Below is a small trained network, with its code and all its weights. Each question gives an input and a class and asks what happens when units are switched off, that is, made to give their printed mean instead of their output.

import numpy as np


def w(rows, s, z=0):
    codes = np.array(rows[::2]) - 128.0
    scale = np.full(codes.shape[1], s)
    scale[-1] = z or s
    return codes * scale


def norm(h):
    return h / np.sqrt((h * h).mean(-1, keepdims=True) + 1e-5)


def f(y):
    return y / 2 * (1 + np.tanh(0.7978845608 * (y + 0.044715 * y**3)))


def log_softmax(a):
    a = a - a.max(-1, keepdims=True)
    return a - np.log(np.exp(a).sum(-1, keepdims=True))


def net(x, mask):
    res = np.array(x, float).reshape(1, 7) / 4 @ E
    u = 0
    for l in range(2):
        y = f(norm(res) @ A[l][:, :-1].T + A[l][:, -1])
        res = res + np.where(mask[u : u + 4], y, B[l][:, -1]) @ B[l][:, :-1]
        u += 4
    return log_softmax(norm(res)[-1] @ U[:, :-1].T + U[:, -1])


A, B = {}, {}
E = w([
[105,109,153,117,242,108,128,139],'x0',
[200,168,86,127,82,200,178,139],'x1',
[39,147,97,168,115,230,125,198],'x2',
[134,39,169,144,109,165,90,82],'x3',
[112,158,140,46,186,180,96,189],'x4',
[89,133,3,145,145,141,127,147],'x5',
[124,65,156,100,76,40,146,244],'x6',
],0.006)
A[0] = w([
[88,155,74,144,168,106,164,63,163],'0.n1',
[58,127,177,46,219,95,129,160,11],'0.n2',
[135,24,254,106,93,32,183,174,11],'0.n3',
[215,165,72,27,132,141,196,136,182],'0.n4',
],0.0068,0.0013)
B[0] = w([
[158,8,137,65,130,27,168,162,180],'0.n1',
[98,115,85,171,72,125,166,254,210],'0.n2',
[140,107,195,103,65,67,172,111,254],'0.n3',
[93,48,120,229,157,159,64,90,203],'0.n4',
],0.0099,0.0046)
A[1] = w([
[55,163,115,134,176,93,55,253,49],'1.n1',
[193,124,118,106,138,24,102,111,4],'1.n2',
[88,152,23,208,46,98,168,96,25],'1.n3',
[99,167,150,32,89,216,104,153,69],'1.n4',
],0.0077,0.0019)
B[1] = w([
[129,208,75,161,74,193,189,170,255],'1.n1',
[98,149,102,5,163,168,152,87,204],'1.n2',
[61,116,120,107,58,116,184,245,210],'1.n3',
[154,95,150,45,118,127,132,48,161],'1.n4',
],0.011,0.0039)
U = w([
[154,78,222,60,103,2,169,104,216],'0',
[97,184,76,210,102,185,150,225,210],'1',
[159,217,147,33,206,179,109,7,5],'2',
[208,85,143,218,192,203,35,1,97],'3',
],0.009,0.0026)

Each question gives the input, the list of numbers given to net, and the class t.
The units are the neurons (one row each of A and B). Each row of codes is followed by its name. A weight is (code - 128) times the scale printed after its matrix; where a second scale follows, it is the last column's (A, B and U).
mask holds one flag per neuron, layer by layer. A switched-off neuron (its flag False) gives its mean, the last column of its row in B, instead of its output. The means were averaged over made-up inputs and are rounded, as every weight is.
A unit's drop is (log p(t) with every unit on - log p(t) with that unit switched off) / (log p(t) with every unit on - log p(t) with every unit switched off).
The circuit of an input: a set's keep is (log p(t) with only the set's units on - log p(t) with every unit switched off) / (log p(t) with every unit on - log p(t) with every unit switched off). Starting from all 8 units, units are removed one at a time, each time the one whose removal leaves the highest keep (on an exact tie, the one counted first), for as long as the keep stays at least 0.8.
circuit, biggest first: the units of the circuit, biggest drop first
k most important neurons: the k neurons with the biggest drops, biggest first
top k neurons in layer l: the k neurons of layer l with the biggest drops, biggest first
drop of u: that unit's drop, to one decimal
input [8,8,-6,-6,-8,0,-3], class 3: top neuron in layer 0	(0.n4)
input [1,0,-7,2,-8,-7,-6], class 2: circuit, biggest first	(1.n2; 0.n2)
input [-1,5,4,7,4,4,-3], class 2: circuit, biggest first	(1.n4; 0.n2)
input [2,7,-3,7,3,-5,-1], class 3: top 2 neurons in layer 0	(0.n4; 0.n1)
input [-4,5,-7,-2,6,8,1], class 3: 3 most important neurons	(0.n4; 0.n2; 1.n1)
input [-7,1,2,-3,8,4,-4], class 3: circuit, biggest first	(0.n2; 1.n4; 0.n4)
input [-4,-6,0,0,8,-4,-2], class 1: 2 most important neurons	(0.n2; 1.n1)
input [-4,-7,5,-8,-6,-2,-7], class 0: 2 most important neurons	(0.n1; 0.n2)
input [0,7,1,2,5,4,2], class 3: 4 most important neurons	(0.n2; 0.n4; 1.n1; 1.n3)
input [-4,6,6,-5,6,-4,-8], class 2: 2 most important neurons	(1.n4; 0.n2)
input [-3,-8,2,-2,-3,5,-7], class 0: top 2 neurons in layer 0	(0.n1; 0.n2)
input [-5,6,-1,3,8,0,1], class 3: drop of 0.n4	0.3
input [-7,-4,-5,-6,3,5,4], class 1: drop of 0.n3	0.1
input [2,-8,0,1,1,-1,-5], class 1: circuit, biggest first	(0.n2)
input [3,-3,2,0,5,-6,-1], class 1: drop of 0.n2	1.5
input [-3,1,2,7,6,-1,-4], class 2: drop of 1.n4	0.4
